Below are the code and all the weights of a small trained network. Each question names an input and a class and asks about switching units off, where a switched-off unit gives its printed mean instead of its output.

import numpy as np


def w(rows, s, z=0):
    codes = np.array(rows[::2]) - 128.0
    scale = np.full(codes.shape[1], s)
    scale[-1] = z or s
    return codes * scale


def norm(h):
    return h / np.sqrt((h * h).mean(-1, keepdims=True) + 1e-5)


def f(y):
    return y / 2 * (1 + np.tanh(0.7978845608 * (y + 0.044715 * y**3)))


def log_softmax(a):
    a = a - a.max(-1, keepdims=True)
    return a - np.log(np.exp(a).sum(-1, keepdims=True))


def net(x, mask):
    res = np.array(x, float).reshape(1, 7) / 4 @ E
    u = 0
    for l in range(2):
        y = f(norm(res) @ A[l][:, :-1].T + A[l][:, -1])
        res = res + np.where(mask[u : u + 12], y, B[l][:, -1]) @ B[l][:, :-1]
        u += 12
    return log_softmax(norm(res)[-1] @ U[:, :-1].T + U[:, -1])


A, B = {}, {}
E = w([
[166,208,151],'x0',
[85,93,2],'x1',
[142,102,205],'x2',
[79,117,51],'x3',
[97,222,142],'x4',
[219,132,116],'x5',
[115,216,129],'x6',
],0.0051)
A[0] = w([
[85,159,82,123],'L0N0',
[75,54,152,252],'L0N1',
[206,147,94,172],'L0N2',
[72,170,64,92],'L0N3',
[175,171,127,139],'L0N4',
[182,153,119,158],'L0N5',
[155,191,131,118],'L0N6',
[189,162,154,149],'L0N7',
[136,126,173,112],'L0N8',
[160,97,120,222],'L0N9',
[104,157,252,145],'L0N10',
[144,117,121,88],'L0N11',
],0.017,0.0037)
B[0] = w([
[155,233,75,197],'L0N0',
[187,59,2,255],'L0N1',
[19,58,184,192],'L0N2',
[156,250,80,224],'L0N3',
[65,92,159,170],'L0N4',
[25,73,230,167],'L0N5',
[82,71,69,176],'L0N6',
[123,91,200,194],'L0N7',
[198,232,139,156],'L0N8',
[20,127,93,192],'L0N9',
[194,171,135,254],'L0N10',
[90,127,132,125],'L0N11',
],0.008,0.0068)
A[1] = w([
[80,236,78,72],'L1N0',
[19,114,150,90],'L1N1',
[111,192,220,155],'L1N2',
[51,125,140,96],'L1N3',
[98,167,68,54],'L1N4',
[128,167,227,106],'L1N5',
[201,142,73,255],'L1N6',
[243,175,89,176],'L1N7',
[246,142,135,184],'L1N8',
[91,104,130,69],'L1N9',
[88,57,133,125],'L1N10',
[130,209,186,152],'L1N11',
],0.011,0.0035)
B[1] = w([
[126,214,115,206],'L1N0',
[84,141,159,162],'L1N1',
[195,83,94,190],'L1N2',
[118,161,141,142],'L1N3',
[140,135,148,166],'L1N4',
[197,10,110,176],'L1N5',
[87,155,150,254],'L1N6',
[103,145,170,242],'L1N7',
[120,133,187,198],'L1N8',
[107,119,128,125],'L1N9',
[109,123,130,167],'L1N10',
[138,104,80,183],'L1N11',
],0.013,0.0061)
U = w([
[82,119,138,156],'0',
[124,223,57,237],'1',
[173,149,217,100],'2',
[126,62,7,100],'3',
[41,84,193,2],'4',
[244,62,174,66],'5',
],0.018,0.0041)

Each question gives the input, the list of numbers given to net, and the class t.
The units are the neurons (one row each of A and B). Each row of codes is followed by its name. A weight is (code - 128) times the scale printed after its matrix; where a second scale follows, it is the last column's (A, B and U).
mask holds one flag per neuron, layer by layer. A switched-off neuron (its flag False) gives its mean, the last column of its row in B, instead of its output. The means were averaged over made-up inputs and are rounded, as every weight is.
A unit's drop is (log p(t) with every unit on - log p(t) with that unit switched off) / (log p(t) with every unit on - log p(t) with every unit switched off).
The circuit of an input: a set's keep is (log p(t) with only the set's units on - log p(t) with every unit switched off) / (log p(t) with every unit on - log p(t) with every unit switched off). Starting from the 12 units with the biggest drops (on a tie, the unit counted first), units are removed one at a time, each time the one whose removal leaves the highest keep (on an exact tie, the one counted first), for as long as the keep stays at least 0.8.
circuit, biggest first: the units of the circuit, biggest drop first
unit that matters most: the unit with the biggest drop
top k neurons: the k neurons with the biggest drops, biggest first
k most important neurons of layer l: the k neurons of layer l with the biggest drops, biggest first
drop when u is switched off: that unit's drop, to one decimal
input [-2,-7,4,2,4,-7,-4], class 2: unit that matters most => L0N1
input [-6,-4,7,7,1,-6,7], class 2: circuit, biggest first => [L0N9 L0N10]
input [-5,-4,1,-4,-4,0,-7], class 3: top 3 neurons => [L0N1 L0N3 L0N9]
input [-2,-6,-7,-5,-1,-7,4], class 5: 3 most important neurons of layer 0 => [L0N1 L0N3 L0N0]
input [2,-4,5,8,-3,-8,1], class 2: top 4 neurons => [L0N10 L1N8 L0N9 L1N7]
input [-4,2,0,6,-5,-8,4], class 1: 2 most important neurons of layer 0 => [L0N3 L0N0]
input [-5,-7,4,4,2,-4,-8], class 2: 4 most important neurons of layer 1 => [L1N8 L1N7 L1N6 L1N5]
input [7,2,-2,2,7,6,2], class 4: 3 most important neurons of layer 0 => [L0N2 L0N5 L0N4]
input [-6,-6,-3,0,3,7,-3], class 0: 2 most important neurons of layer 0 => [L0N2 L0N9]
input [-5,-3,-1,-5,-7,6,-8], class 3: 2 most important neurons of layer 1 => [L1N7 L1N8]
input [-1,0,4,-1,-3,-4,3], class 2: 2 most important neurons of layer 0 => [L0N3 L0N0]
input [4,-4,2,4,2,-2,3], class 5: drop when L0N1 is switched off => 0.4
input [1,-2,4,6,5,5,1], class 0: drop when L0N6 is switched off => 0.3
input [-3,-7,0,-6,1,6,0], class 5: drop when L0N1 is switched off => 0.0
input [6,-5,-2,4,-6,-8,-8], class 3: circuit, biggest first => [L0N1]
input [7,-4,3,-7,-4,-8,4], class 5: drop when L1N5 is switched off => 0.1
